Below is a small trained network, with its code and all its weights. Each question gives an input and a target symbol and asks what happens when units are switched off, that is, made to give their printed mean instead of their output.

import numpy as np


def w(rows, s, z=0):
    codes = np.array(rows[::2]) - 128.0
    scale = np.full(codes.shape[1], s)
    scale[-1] = z or s
    return codes * scale


def f(y):
    return y / 2 * (1 + np.tanh(0.7978845608 * (y + 0.044715 * y**3)))


def softmax(a):
    e = np.exp(a - a.max(-1, keepdims=True))
    return e / e.sum(-1, keepdims=True)


def log_softmax(a):
    a = a - a.max(-1, keepdims=True)
    return a - np.log(np.exp(a).sum(-1, keepdims=True))


def net(x, mask):
    ids = ['αγδεζηλμξπστψω'.index(c) for c in x.split()]
    T = len(ids)
    res = E[ids] + P[:T]
    u = 0
    for l in range(3):
        q, k, v = (res @ M[l].T for M in (Q, K, V))
        z = softmax(np.where(np.tri(T) > 0, q @ k.T / 2**0.5, -1e9)) @ v
        res = res + np.where(mask[u], z, O[l][:, -1]) @ O[l][:, :-1]
        u += 1
        y = f(res @ A[l][:, :-1].T + A[l][:, -1])
        res = res + np.where(mask[u : u + 12], y, B[l][:, -1]) @ B[l][:, :-1]
        u += 12
    return log_softmax(res[-1] @ U[:, :-1].T + U[:, -1])


Q, K, V, O, A, B = {}, {}, {}, {}, {}, {}
E = w([
[184,151,110,164,81,143,53,101,150,74,207],'α',
[142,109,164,87,123,168,87,89,172,165,67],'γ',
[185,177,153,45,120,77,169,121,95,97,139],'δ',
[162,55,134,200,136,220,72,108,118,125,198],'ε',
[174,115,129,143,226,132,106,58,140,138,106],'ζ',
[52,154,126,188,128,145,125,127,144,191,180],'η',
[142,73,95,64,115,163,65,73,91,94,105],'λ',
[48,198,144,161,162,153,158,146,115,139,167],'μ',
[39,125,104,138,166,144,194,104,151,132,199],'ξ',
[175,81,190,166,81,162,123,47,130,96,120],'π',
[137,11,130,148,136,115,96,250,135,89,153],'σ',
[50,145,74,76,164,189,184,145,99,143,185],'τ',
[58,148,57,128,109,161,128,131,128,216,230],'ψ',
[45,231,92,147,128,182,98,184,110,207,187],'ω',
],0.017)
P = w([
[2,171,126,170,123,57,165,140,120,148,144],'0',
[41,181,147,138,140,74,141,131,113,172,164],'1',
[79,166,154,112,137,88,130,128,105,156,149],'2',
[106,159,170,92,146,105,112,134,106,161,151],'3',
[133,153,188,76,154,115,102,142,110,144,148],'4',
[160,136,190,56,157,147,96,141,117,147,148],'5',
[179,142,201,34,166,167,66,155,138,137,162],'6',
[203,122,201,22,174,193,59,158,153,132,170],'7',
[219,111,220,7,172,202,44,163,176,125,173],'8',
[225,103,237,6,185,209,27,161,190,116,174],'9',
],0.0075)
Q[0] = w([
[174,106,76,144,112,89,128,124,141,63,5],'0.h0',
[153,93,72,173,84,61,178,197,155,99,67],'0.h0',
],0.014)
K[0] = w([
[16,168,106,157,109,104,182,105,112,124,139],'0.h0',
[5,172,77,141,135,133,173,140,126,171,145],'0.h0',
],0.016)
V[0] = w([
[155,139,157,203,86,210,132,3,108,49,66],'0.h0',
[128,51,172,183,168,160,121,200,89,115,207],'0.h0',
],0.0057)
O[0] = w([
[37,153,188,88,159,108,82,43,110,122,237,253],'0.h0',
[92,200,72,168,113,217,170,32,99,3,14,218],'0.h0',
],0.0068,0.002)
A[0] = w([
[46,46,110,153,47,77,201,85,169,158,51,103],'0.n0',
[181,83,41,125,109,51,190,99,196,137,163,66],'0.n1',
[174,42,124,182,124,134,110,133,131,172,72,82],'0.n2',
[83,215,60,114,105,129,144,74,109,108,6,54],'0.n3',
[186,120,159,58,144,120,133,126,181,105,166,44],'0.n4',
[122,85,120,190,10,81,105,149,159,162,94,47],'0.n5',
[130,53,141,128,170,184,167,231,124,141,236,56],'0.n6',
[130,32,154,219,161,148,8,151,167,197,201,1],'0.n7',
[75,200,94,115,104,26,249,162,94,167,131,82],'0.n8',
[92,70,23,66,147,121,73,146,112,95,41,89],'0.n9',
[148,109,154,134,175,55,172,116,158,210,3,56],'0.n10',
[98,48,109,194,148,204,68,106,135,137,144,16],'0.n11',
],0.0054,0.0065)
B[0] = w([
[143,143,141,100,96,195,150,87,184,112,137,95],'0.n0',
[159,133,125,104,103,133,150,146,164,166,116,57],'0.n1',
[68,186,149,144,139,112,105,84,105,94,177,69],'0.n2',
[151,114,115,178,121,185,93,147,100,95,148,144],'0.n3',
[157,157,105,139,81,116,134,81,93,163,79,124],'0.n4',
[140,135,84,190,129,108,152,50,81,177,129,72],'0.n5',
[38,119,115,141,125,132,136,171,101,158,83,206],'0.n6',
[103,176,176,106,155,164,147,112,78,3,93,128],'0.n7',
[231,86,183,61,122,118,100,87,83,78,66,254],'0.n8',
[134,93,173,139,164,140,71,180,105,165,143,127],'0.n9',
[132,148,110,211,92,158,99,122,135,86,138,83],'0.n10',
[160,197,137,70,118,82,140,83,96,126,73,90],'0.n11',
],0.0064,0.0016)
Q[1] = w([
[63,182,159,112,163,248,78,137,166,104,234],'1.h0',
[146,111,97,193,51,27,155,139,113,94,112],'1.h0',
],0.011)
K[1] = w([
[254,167,132,70,100,128,125,63,151,90,103],'1.h0',
[57,106,104,216,132,146,150,163,143,136,172],'1.h0',
],0.012)
V[1] = w([
[219,110,85,207,108,106,30,159,128,76,255],'1.h0',
[183,183,130,144,126,75,215,145,71,114,192],'1.h0',
],0.0054)
O[1] = w([
[60,217,57,69,52,65,106,83,196,51,68,137],'1.h0',
[252,140,106,139,57,127,128,179,160,2,245,2],'1.h0',
],0.0073,0.0034)
A[1] = w([
[121,181,92,29,78,7,190,153,200,105,82,75],'1.n0',
[92,164,102,101,141,218,120,127,159,141,188,17],'1.n1',
[147,11,147,206,90,67,143,40,149,120,44,65],'1.n2',
[65,137,168,129,186,51,39,138,231,161,145,88],'1.n3',
[101,41,182,137,107,85,86,239,161,74,189,72],'1.n4',
[189,151,146,199,162,155,149,69,104,171,127,107],'1.n5',
[40,192,117,145,117,66,148,143,74,164,120,36],'1.n6',
[219,159,68,114,162,245,149,172,240,123,156,101],'1.n7',
[185,114,96,200,40,140,167,178,170,44,108,131],'1.n8',
[149,177,2,124,83,105,116,51,153,208,114,80],'1.n9',
[164,134,123,149,143,157,155,246,92,117,119,2],'1.n10',
[140,145,154,64,140,155,157,80,124,73,93,42],'1.n11',
],0.0062,0.0071)
B[1] = w([
[89,147,119,124,45,60,71,124,156,116,64,126],'1.n0',
[134,41,171,211,85,68,79,130,99,39,178,158],'1.n1',
[118,186,172,46,150,142,125,195,129,73,182,117],'1.n2',
[101,196,112,42,129,138,244,141,103,127,110,254],'1.n3',
[114,153,90,140,71,68,185,53,104,107,11,123],'1.n4',
[97,164,88,89,138,95,119,147,193,100,102,158],'1.n5',
[114,99,175,49,114,164,45,97,167,97,139,158],'1.n6',
[36,55,153,147,66,13,127,197,124,127,86,148],'1.n7',
[112,133,148,61,158,74,155,124,115,222,85,140],'1.n8',
[123,113,137,104,174,215,184,171,135,70,110,127],'1.n9',
[118,187,115,51,96,196,87,132,224,1,133,133],'1.n10',
[148,71,128,188,114,117,82,145,156,150,154,134],'1.n11',
],0.0067,0.005)
Q[2] = w([
[76,207,90,76,246,249,145,93,151,254,103],'2.h0',
[54,134,204,33,157,151,84,95,126,110,113],'2.h0',
],0.0091)
K[2] = w([
[255,145,136,80,169,136,106,41,105,162,34],'2.h0',
[192,110,179,73,114,167,68,32,149,85,95],'2.h0',
],0.0092)
V[2] = w([
[112,40,1,89,249,77,163,63,132,88,109],'2.h0',
[94,20,62,71,58,146,78,147,44,119,163],'2.h0',
],0.0054)
O[2] = w([
[49,2,61,97,144,35,146,141,136,21,143,253],'2.h0',
[176,180,19,76,137,169,227,39,55,179,119,102],'2.h0',
],0.0084,0.0051)
A[2] = w([
[166,143,2,182,77,203,124,186,145,189,187,71],'2.n0',
[189,170,120,147,134,145,189,63,84,129,120,63],'2.n1',
[141,161,101,225,135,139,173,193,114,123,140,182],'2.n2',
[189,96,116,141,159,154,193,198,92,128,180,47],'2.n3',
[170,152,116,91,81,115,178,205,169,183,116,69],'2.n4',
[84,170,129,135,158,137,203,126,135,127,129,153],'2.n5',
[127,137,147,155,103,45,143,63,129,136,130,53],'2.n6',
[127,143,175,100,124,132,103,88,111,124,242,2],'2.n7',
[127,104,198,123,172,141,141,154,128,207,125,31],'2.n8',
[209,179,171,220,105,137,75,163,103,163,132,123],'2.n9',
[138,52,101,250,94,171,179,104,210,210,184,71],'2.n10',
[85,122,85,226,134,217,77,91,130,109,129,42],'2.n11',
],0.01,0.0079)
B[2] = w([
[108,140,87,106,207,111,71,96,169,154,63,153],'2.n0',
[103,139,59,142,203,119,107,196,206,135,133,129],'2.n1',
[226,129,150,111,111,116,138,132,161,123,122,180],'2.n2',
[109,81,108,97,104,214,146,140,165,74,201,147],'2.n3',
[99,181,82,178,206,120,206,140,109,91,166,142],'2.n4',
[170,95,119,118,98,131,76,113,103,132,116,254],'2.n5',
[68,117,127,90,179,185,168,115,111,115,130,119],'2.n6',
[166,115,164,92,177,138,188,89,177,118,9,175],'2.n7',
[91,138,93,188,55,173,192,160,175,171,176,176],'2.n8',
[101,218,180,121,128,126,68,157,63,143,97,166],'2.n9',
[107,148,145,169,88,6,174,42,132,136,122,140],'2.n10',
[108,120,116,202,166,122,172,127,113,157,120,165],'2.n11',
],0.011,0.007)
U = w([
[80,167,109,124,47,136,99,99,176,101,123,44],'α',
[87,109,135,139,88,150,147,150,171,200,120,107],'γ',
[103,156,129,126,125,115,180,140,125,122,143,42],'δ',
[87,126,117,209,116,173,124,88,103,100,122,123],'ε',
[89,82,170,126,158,69,69,167,170,129,168,179],'ζ',
[120,124,150,162,84,66,114,98,120,181,112,85],'η',
[137,99,111,85,101,123,86,89,43,190,144,191],'λ',
[183,123,158,145,90,136,102,156,86,140,162,253],'μ',
[178,88,147,148,60,89,176,107,123,115,174,203],'ξ',
[130,116,192,119,127,154,176,93,152,121,86,41],'π',
[131,82,110,151,67,115,145,186,117,128,2,152],'σ',
[151,100,95,116,116,178,148,152,155,98,152,108],'τ',
[149,132,84,136,128,109,152,130,171,148,125,130],'ψ',
[105,149,112,135,138,138,108,153,138,152,96,17],'ω',
],0.0071,0.0049)

Each question gives the input, a string of symbols that net reads in full, and the target symbol t.
The units are the heads (2 rows each of Q, K, V and O) and the neurons (one row each of A and B). Each row of codes is followed by its name. A weight is (code - 128) times the scale printed after its matrix; where a second scale follows, it is the last column's (O, A, B and U).
mask holds one flag per unit, layer by layer, with each layer's heads first. A switched-off unit (its flag False) gives its mean, the last column of its rows in O or B, instead of its output. The means were averaged over made-up inputs and are rounded, as every weight is.
A unit's drop is (log p(t) with every unit on - log p(t) with that unit switched off) / (log p(t) with every unit on - log p(t) with every unit switched off).
The circuit of an input: a set's keep is (log p(t) with only the set's units on - log p(t) with every unit switched off) / (log p(t) with every unit on - log p(t) with every unit switched off). Starting from the 12 units with the biggest drops (on a tie, the unit counted first), units are removed one at a time, each time the one whose removal leaves the highest keep (on an exact tie, the one counted first), for as long as the keep stays at least 0.8.
units of the circuit, in order: the units of the circuit, biggest drop first
unit that matters most: the unit with the biggest drop
top k neurons: the k neurons with the biggest drops, biggest first
top k neurons in layer l: the k neurons of layer l with the biggest drops, biggest first
drop of u: that unit's drop, to one decimal
input ζ ε μ ζ ξ ξ η ξ ξ ζ, target ζ: units of the circuit, in order	2.h0, 1.n5
input λ ζ ζ μ γ ξ ω, target γ: unit that matters most	2.n8
input μ ω μ μ η ψ μ ζ ξ, target ζ: units of the circuit, in order	2.h0, 1.n1
input ε μ ξ, target ε: units of the circuit, in order	0.h0, 2.n11, 0.n3
input δ γ μ σ ξ λ α σ τ, target τ: units of the circuit, in order	0.n8, 1.h0, 2.n3
input λ ω μ ψ, target λ: units of the circuit, in order	2.h0, 2.n5
input δ ζ μ ζ π μ ξ ω ε, target ω: top 2 neurons	0.n8, 2.n1
input μ η ω, target ω: units of the circuit, in order	2.n0, 2.h0, 2.n9, 0.h0
input τ ε ξ ψ ψ α ψ π ξ ω, target π: units of the circuit, in order	2.n7, 0.h0, 2.h0
input ξ ζ μ ψ γ ξ μ ψ, target γ: units of the circuit, in order	2.n8, 1.h0
input ξ η π μ ζ μ π ξ ξ μ, target π: units of the circuit, in order	2.n7, 0.h0
input δ η ψ λ, target ψ: top 4 neurons	2.n1, 0.n8, 1.n7, 1.n4
input ζ ζ μ μ γ μ λ γ α, target α: units of the circuit, in order	1.h0, 0.h0
input ξ δ ω ζ η ψ μ, target ψ: top 3 neurons in layer 1	1.n7, 1.n1, 1.n4
input σ τ τ, target σ: units of the circuit, in order	0.h0
input μ μ λ μ, target λ: units of the circuit, in order	2.h0, 2.n5
input ζ μ ε λ μ ζ λ ξ, target λ: top 3 neurons	2.n5, 1.n5, 1.n3
input μ ω η μ, target μ: top 2 neurons	2.n9, 2.n2
input σ ζ ε μ, target ε: top 2 neurons in layer 0	0.n3, 0.n11
input λ λ ε τ σ, target σ: units of the circuit, in order	1.n4
input δ η λ μ λ μ η ψ γ, target ψ: top 4 neurons	0.n8, 2.n1, 1.n7, 1.n1
input ξ δ π ζ ξ τ ψ η η ω, target ω: top 2 neurons	2.n0, 2.n9
input π λ μ ε μ δ ξ γ ψ, target ψ: top 2 neurons	2.n0, 2.n1
input π α ψ π η, target π: top 2 neurons	2.n7, 1.n6
input μ μ σ, target σ: top 3 neurons	1.n4, 0.n6, 0.n8
input τ η γ μ, target γ: drop of 2.n8	0.8
input ξ μ α, target α: units of the circuit, in order	1.h0
input ε ξ π μ σ ζ ζ ψ ω, target ζ: drop of 2.h0	0.6
input ξ ζ μ γ ε ζ μ τ, target ζ: drop of 2.h0	0.6
input μ ζ μ σ μ, target σ: drop of 0.n4	0.0
